Here is a tiny trained network, its code and every weight. The questions are about switching its units off for an input and a class, where a switched-off unit gives its printed mean instead of its output.

import numpy as np


def w(rows, s, z=0):
    codes = np.array(rows[::2]) - 128.0
    scale = np.full(codes.shape[1], s)
    scale[-1] = z or s
    return codes * scale


def f(y):
    return y / 2 * (1 + np.tanh(0.7978845608 * (y + 0.044715 * y**3)))


def log_softmax(a):
    a = a - a.max(-1, keepdims=True)
    return a - np.log(np.exp(a).sum(-1, keepdims=True))


def net(x, mask):
    res = np.array(x, float).reshape(1, 8) / 4 @ E
    y = f(res @ A[0][:, :-1].T + A[0][:, -1])
    res = res + np.where(mask, y, B[0][:, -1]) @ B[0][:, :-1]
    return log_softmax(res[-1] @ U[:, :-1].T + U[:, -1])


A, B = {}, {}
E = w([
[119,131,127,120,114,127,133],'x0',
[100,35,193,103,110,104,155],'x1',
[119,127,125,121,114,127,129],'x2',
[90,115,160,171,87,254,125],'x3',
[125,121,129,129,129,125,124],'x4',
[190,143,204,143,46,67,102],'x5',
[76,145,119,212,123,74,187],'x6',
[206,87,53,156,112,149,175],'x7',
],0.0088)
A[0] = w([
[59,173,178,71,158,82,94,187],'N0',
[151,121,174,170,100,134,94,97],'N1',
[134,203,76,58,132,65,139,145],'N2',
[177,85,124,27,129,168,108,79],'N3',
[139,143,165,132,54,92,104,25],'N4',
[116,133,127,164,85,204,124,70],'N5',
[136,247,79,161,114,155,72,181],'N6',
[117,186,101,174,113,111,129,175],'N7',
[112,77,123,177,115,94,188,253],'N8',
[76,116,173,107,99,118,195,208],'N9',
[192,152,133,43,106,179,75,84],'N10',
[67,178,149,107,113,135,99,42],'N11',
[178,158,181,181,76,92,85,66],'N12',
[138,47,85,108,182,40,111,69],'N13',
[49,127,65,107,202,145,171,172],'N14',
[88,158,121,184,95,102,187,67],'N15',
[182,91,61,106,80,133,202,234],'N16',
[58,81,85,97,184,143,107,88],'N17',
[154,133,108,92,165,64,121,34],'N18',
],0.011,0.0031)
B[0] = w([
[135,181,129,146,96,127,24,244],'N0',
[82,149,159,59,91,95,181,169],'N1',
[111,84,230,206,125,189,166,233],'N2',
[103,111,69,113,216,77,114,241],'N3',
[169,163,149,59,90,171,163,183],'N4',
[68,111,222,189,165,184,183,195],'N5',
[136,8,95,133,10,95,102,253],'N6',
[74,82,102,81,170,105,95,183],'N7',
[105,131,108,92,160,68,59,229],'N8',
[127,83,78,130,127,133,75,206],'N9',
[52,101,58,136,230,74,174,250],'N10',
[122,196,125,189,136,174,101,163],'N11',
[171,145,69,78,136,153,228,213],'N12',
[116,97,172,212,134,197,144,215],'N13',
[217,156,156,64,71,86,161,252],'N14',
[88,136,69,121,220,97,179,184],'N15',
[174,221,157,165,119,160,1,245],'N16',
[190,150,154,69,67,96,208,209],'N17',
[54,97,182,161,148,222,208,188],'N18',
],0.0067,0.0071)
U = w([
[71,104,206,201,136,189,187,22],'0',
[189,204,125,64,98,109,210,34],'1',
[116,36,125,133,86,87,57,244],'2',
[49,158,46,127,206,73,126,23],'3',
[163,253,129,172,138,159,5,49],'4',
[122,124,124,132,112,116,98,254],'5',
[128,144,130,136,121,118,100,243],'6',
],0.011,0.0036)

Each question gives the input, the list of numbers given to net, and the class t.
The units are the neurons (one row each of A and B). Each row of codes is followed by its name. A weight is (code - 128) times the scale printed after its matrix; where a second scale follows, it is the last column's (A, B and U).
mask holds one flag per neuron, in row order. A switched-off neuron (its flag False) gives its mean, the last column of its row in B, instead of its output. The means were averaged over made-up inputs and are rounded, as every weight is.
A unit's drop is (log p(t) with every unit on - log p(t) with that unit switched off) / (log p(t) with every unit on - log p(t) with every unit switched off).
The circuit of an input: a set's keep is (log p(t) with only the set's units on - log p(t) with every unit switched off) / (log p(t) with every unit on - log p(t) with every unit switched off). Starting from the 12 units with the biggest drops (on a tie, the unit counted first), units are removed one at a time, each time the one whose removal leaves the highest keep (on an exact tie, the one counted first), for as long as the keep stays at least 0.8.
units of the circuit, in order: the units of the circuit, biggest drop first
most important unit: the unit with the biggest drop
k most important neurons: the k neurons with the biggest drops, biggest first
drop when u is switched off: that unit's drop, to one decimal
input [5,3,3,3,2,-5,-5,-8], class 4: most important unit	N0
input [-6,3,3,-3,3,-4,-6,1], class 3: 2 most important neurons	N3, N6
input [3,7,-3,-8,0,4,0,-5], class 0: units of the circuit, in order	N18, N13
input [7,-8,-5,-4,6,2,-6,-1], class 2: 2 most important neurons	N6, N2
input [-5,5,-3,-6,-6,3,-8,-8], class 3: 3 most important neurons	N10, N3, N16
input [-7,3,-1,-6,-6,-4,5,-4], class 0: units of the circuit, in order	N13, N2
input [8,3,2,2,-5,-2,7,0], class 3: 2 most important neurons	N15, N6
input [-3,6,-8,7,1,-6,8,7], class 3: 2 most important neurons	N8, N15
input [1,2,-3,2,4,6,7,-6], class 3: units of the circuit, in order	N15, N2
input [7,-3,-3,2,-1,8,-7,-6], class 1: 2 most important neurons	N12, N4
input [4,-4,1,6,1,1,8,-1], class 3: 3 most important neurons	N15, N2, N7
input [6,5,-4,-2,3,-4,4,-6], class 4: 3 most important neurons	N0, N6, N10
input [-6,-5,-2,6,4,0,2,8], class 4: 2 most important neurons	N16, N2
input [-3,-8,-3,2,-4,3,-8,-6], class 2: units of the circuit, in order	N6
input [-6,0,-1,3,-2,5,-7,3], class 3: units of the circuit, in order	N10, N3
input [3,0,2,-6,-4,6,-1,-5], class 0: units of the circuit, in order	N2, N18
input [-2,-3,3,6,5,7,3,1], class 1: 2 most important neurons	N12, N2
input [0,-6,2,4,-6,-6,-2,8], class 4: 2 most important neurons	N16, N12
input [-4,-7,2,7,6,4,8,4], class 3: 2 most important neurons	N15, N7
input [-4,-8,4,-8,-6,-5,-4,-7], class 0: units of the circuit, in order	N2
input [0,2,6,-7,-2,5,5,3], class 0: units of the circuit, in order	N13, N18
input [7,2,3,4,-3,-8,-8,-6], class 1: drop when N8 is switched off	0.1
input [-8,-8,7,5,6,0,1,4], class 2: drop when N6 is switched off	0.9
input [2,-8,-2,0,-7,5,5,6], class 2: drop when N6 is switched off	1.3
